Here is a tiny trained network, its code and every weight. The questions are about switching its units off for an input and a target symbol, where a switched-off unit gives its printed mean instead of its output.

import numpy as np


def w(rows, s, z=0):
    codes = np.array(rows[::2]) - 128.0
    scale = np.full(codes.shape[1], s)
    scale[-1] = z or s
    return codes * scale


def f(y):
    return np.maximum(y, 0)


def softmax(a):
    e = np.exp(a - a.max(-1, keepdims=True))
    return e / e.sum(-1, keepdims=True)


def log_softmax(a):
    a = a - a.max(-1, keepdims=True)
    return a - np.log(np.exp(a).sum(-1, keepdims=True))


def net(x, mask):
    ids = ['αηξτφω'.index(c) for c in x.split()]
    T = len(ids)
    res = E[ids] + P[:T]
    r = res
    for j in range(2):
        rows = slice(3 * j, 3 * j + 3)
        q, k, v = (r @ M[0][rows].T for M in (Q, K, V))
        z = softmax(np.where(np.tri(T) > 0, q @ k.T / 3**0.5, -1e9)) @ v
        o = O[0][rows]
        res = res + np.where(mask[j], z, o[:, -1]) @ o[:, :-1]
    y = f(res @ A[0][:, :-1].T + A[0][:, -1])
    res = res + np.where(mask[2:26], y, B[0][:, -1]) @ B[0][:, :-1]
    return log_softmax(res[-1] @ U[:, :-1].T + U[:, -1])


Q, K, V, O, A, B = {}, {}, {}, {}, {}, {}
E = w([
[114,184,77,103],'α',
[151,203,245,138],'η',
[148,146,99,66],'ξ',
[249,136,79,131],'τ',
[164,174,69,112],'φ',
[138,198,28,142],'ω',
],0.019)
P = w([
[130,5,72,49],'0',
[149,122,135,217],'1',
[151,116,130,201],'2',
[155,118,125,192],'3',
[150,133,119,173],'4',
[139,150,119,170],'5',
[147,163,113,166],'6',
[142,171,111,153],'7',
[145,190,112,152],'8',
[154,197,112,143],'9',
[148,211,113,145],'10',
],0.011)
Q[0] = w([
[61,100,172,181],'h0',
[112,102,84,101],'h0',
[135,154,255,163],'h0',
[104,112,100,156],'h1',
[114,17,101,168],'h1',
[43,52,172,161],'h1',
],0.014)
K[0] = w([
[76,12,82,43],'h0',
[140,142,144,145],'h0',
[113,106,74,91],'h0',
[145,89,101,162],'h1',
[98,95,166,187],'h1',
[136,147,252,141],'h1',
],0.017)
V[0] = w([
[32,136,142,123],'h0',
[118,125,206,89],'h0',
[154,134,105,120],'h0',
[253,105,128,156],'h1',
[137,188,129,195],'h1',
[109,188,92,151],'h1',
],0.016)
O[0] = w([
[53,180,125,164,2],'h0',
[152,152,222,150,111],'h0',
[141,85,110,98,166],'h0',
[224,38,58,46,211],'h1',
[147,1,99,217,63],'h1',
[114,154,81,156,216],'h1',
],0.0098,0.0074)
A[0] = w([
[161,129,145,192,102],'n0',
[76,132,105,119,119],'n1',
[139,172,141,140,140],'n2',
[4,128,119,108,32],'n3',
[126,93,197,126,72],'n4',
[69,147,120,202,83],'n5',
[78,107,73,118,140],'n6',
[120,127,179,164,76],'n7',
[146,129,113,133,82],'n8',
[131,114,109,76,134],'n9',
[119,173,208,157,77],'n10',
[135,162,138,77,77],'n11',
[138,111,84,90,109],'n12',
[161,151,121,132,133],'n13',
[123,150,91,123,60],'n14',
[142,171,227,100,219],'n15',
[136,167,142,167,78],'n16',
[97,87,179,97,202],'n17',
[176,103,145,150,85],'n18',
[136,126,119,125,145],'n19',
[146,130,110,116,115],'n20',
[117,152,113,142,116],'n21',
[72,153,147,79,83],'n22',
[132,131,179,76,12],'n23',
],0.016,0.011)
B[0] = w([
[95,143,142,91,158],'n0',
[166,115,138,153,144],'n1',
[126,86,135,78,186],'n2',
[177,81,180,123,136],'n3',
[177,144,64,144,134],'n4',
[151,55,160,163,145],'n5',
[171,99,137,132,178],'n6',
[92,110,156,66,135],'n7',
[134,123,159,122,152],'n8',
[100,147,143,170,220],'n9',
[157,244,172,145,179],'n10',
[142,127,127,58,204],'n11',
[106,168,167,160,235],'n12',
[114,117,120,126,205],'n13',
[133,73,136,125,157],'n14',
[87,57,94,161,248],'n15',
[128,85,163,142,158],'n16',
[86,144,49,143,140],'n17',
[100,172,116,112,171],'n18',
[123,138,106,129,165],'n19',
[107,125,118,141,186],'n20',
[124,112,148,130,151],'n21',
[168,76,135,127,158],'n22',
[185,103,164,184,154],'n23',
],0.011,0.017)
U = w([
[211,25,137,61,3],'α',
[130,68,61,182,182],'η',
[220,157,129,58,102],'ξ',
[65,132,68,19,226],'τ',
[26,2,49,6,116],'φ',
[72,92,178,113,139],'ω',
],0.0052)

Each question gives the input, a string of symbols that net reads in full, and the target symbol t.
The units are the heads (3 rows each of Q, K, V and O) and the neurons (one row each of A and B). Each row of codes is followed by its name. A weight is (code - 128) times the scale printed after its matrix; where a second scale follows, it is the last column's (O, A, B and U).
mask holds one flag per unit, heads first, then neurons. A switched-off unit (its flag False) gives its mean, the last column of its rows in O or B, instead of its output. The means were averaged over made-up inputs and are rounded, as every weight is.
A unit's drop is (log p(t) with every unit on - log p(t) with that unit switched off) / (log p(t) with every unit on - log p(t) with every unit switched off).
The circuit of an input: a set's keep is (log p(t) with only the set's units on - log p(t) with every unit switched off) / (log p(t) with every unit on - log p(t) with every unit switched off). Starting from the 12 units with the biggest drops (on a tie, the unit counted first), units are removed one at a time, each time the one whose removal leaves the highest keep (on an exact tie, the one counted first), for as long as the keep stays at least 0.8.
circuit, biggest first: the units of the circuit, biggest drop first
unit that matters most: the unit with the biggest drop
top k neurons: the k neurons with the biggest drops, biggest first
heads that matter: for each layer, one digit per head in row order, 1 if its drop is at least 0.15 and else 0, layers parted by /
drop of u: that unit's drop, to one decimal
input α η φ τ α α ξ, target ω: unit that matters most => h0
input η φ ξ α τ φ α φ, target η: circuit, biggest first => [h1; n11]
input τ τ α, target ξ: heads that matter => 01
input η ω τ ω ω η α η α η η, target η: heads that matter => 11
input ω η η α η, target τ: circuit, biggest first => [h0; n15; n23]
input α ξ τ φ τ τ τ α ω α, target η: circuit, biggest first => [h1; n11]
input α τ α η τ α ω, target ω: circuit, biggest first => [h0; h1]
input ξ η α α α τ ξ φ, target α: top 4 neurons => [n15; n23; n22; n10]
input ξ α α τ τ η α ξ α, target α: top 2 neurons => [n15; n22]
input φ α α η α α α τ τ η η, target φ: circuit, biggest first => [n15; n10; h0]
input φ η η η, target φ: heads that matter => 11
input ξ ξ α α τ η, target α: circuit, biggest first => [n23; h1; n22; n12]
input α φ α η ω η α η α τ, target ω: top 3 neurons => [n15; n10; n16]
input η ω φ ξ ω α α τ, target η: circuit, biggest first => [h1]
input α η ω τ α ω α α, target ω: top 2 neurons => [n10; n16]
input τ α ξ η, target ξ: top 3 neurons => [n15; n23; n12]
input α α α η α α α α α α, target ω: top 3 neurons => [n10; n15; n16]
input φ τ η α φ, target φ: top 4 neurons => [n15; n12; n2; n10]
input τ η α φ, target ξ: drop of n15 => 0.2
input α η ξ α η α φ ω ξ τ, target ω: drop of n2 => 0.0
input φ α η φ τ, target φ: drop of n13 => 0.1
input ξ α φ α φ, target τ: top neuron => [n15]
